X =
array([[ 418,  459,  106,  372,  428, -290,  533,   -9, -608, -307, -403,
          16,  241],
       [ 230,  459,  -33,  411,  251, -123,  326,   75, -748, -307, -363,
         -27,   55],
       [ 279,  156,   59,  300,  341, -442,  520, -217, -212, -360, -250,
          32,  298],
       [ 415,  469,  125,  364,  316, -247,  369,   67, -642, -283, -445,
          -9,  263],
       [ 396,  459,  113,  407,  435, -300,  565,  -43, -567, -330, -369,
         -46,  206],
       [ 433,  375,  142,  308,  415, -370,  527,  -50, -487, -294, -396,
          50,  324]])
Report the entry just right of 527.
-50
Report the entry just left of -50.
527
Report the entry just right of the largest entry.
-43
Report the entry just right of 279.
156
Report the maximum.
565
The entry just left of 300: 59
Report the entry just left of 75.
326
The entry just right of -294 is -396
Report the entry just left of -123.
251
The entry just right of the smallest entry: -307
Report the entry just right of -250.
32

data =
[[ 0.9  0.0  0.2 -0.5  0.6  0.1 -0.6 -0.6  0.3 -0.7  1.2 -0.5 -0.9 -0.1]
 [ 0.5  0.3  0.9 -0.2 -0.1  1.7  0.5 -0.1  0.1 -0.7  0.2 -0.5 -0.7 -0.8]
 [ 0.3 -0.4  0.3  0.4  1.7  0.2 -0.3 -0.1  1.8 -0.7 -0.2 -0.8 -1.2 -1.5]
 [ 0.0 -0.5 -0.2 -0.2  0.2  0.0 -0.7  0.5  0.4 -0.8  0.3  0.4  0.0  0.4]
 [ 1.0 -0.2  0.4  0.0  0.5 -0.5 -0.6  0.4  0.5 -0.4  0.4  0.0 -0.7 -0.4]]
Indices start at 0.
Give the entry at row 1, column 0.
A: 0.5
Give the entry directly below -1.5.
A: 0.4
The entry at row 0, column 2 -> 0.2
Give the bottom entry of the column that holds the smallest entry.
A: -0.4
Give the entry at row 1, column 2.
A: 0.9
Give the entry just left of the smallest entry.
A: -1.2
The entry directly above the largest entry is 0.1
The entry in row 1 and column 1 -> 0.3
The entry in row 2 and column 1 is -0.4
Give the bottom entry of the column that holds the largest entry.
A: 0.5
Give the entry in row 0 and column 1.
A: 0.0
The entry just left of the largest entry is -0.1
The entry in the bottom-left corner is 1.0
Give the entry in the top-left corner.
A: 0.9
The entry in the top-right corner is -0.1
Give the entry directly above the smallest entry.
A: -0.8
The top entry of the column that holds the largest entry: 0.3
Give the entry just right of 1.0.
A: -0.2
Give the entry at row 2, column 0.
A: 0.3

Questions about the matrix below. Counting starts at 0.
1) What is the entry in row 1 and column 1?
2) What is the entry at row 0, column 0?
3) What is the minimum?
4) What is the entry in row 0 and column 1?
5) What is the entry just left of 4895?
6) What is the entry directly above the smallest entry?
7) What is the entry in row 1 and column 0?
8) What is the entry at row 2, column 2?
7098  3943  3178  5414  3347  4961  8192  9143  6114  7543
9271  3919  7523  5198  7460  4745  5397  6276  9186  4089
7886  3453  6802  7789  3493  4104  6013  7119  6084  6665
7239  4895  3028  5671  6510  8074  8178  9182  6706  7596
9093  3885  3081  5361  5533  5974  8582  8122  8908  2873
4087  8624  7994  7758  6576  5979  4886  3464  3487  8618
5050  9503  8873  8457  5795  6688  5383  4787  3231  7794
5175  9665  7857  7648  6816  8842  5112  4089  6855  2793
1) 3919
2) 7098
3) 2793
4) 3943
5) 7239
6) 7794
7) 9271
8) 6802
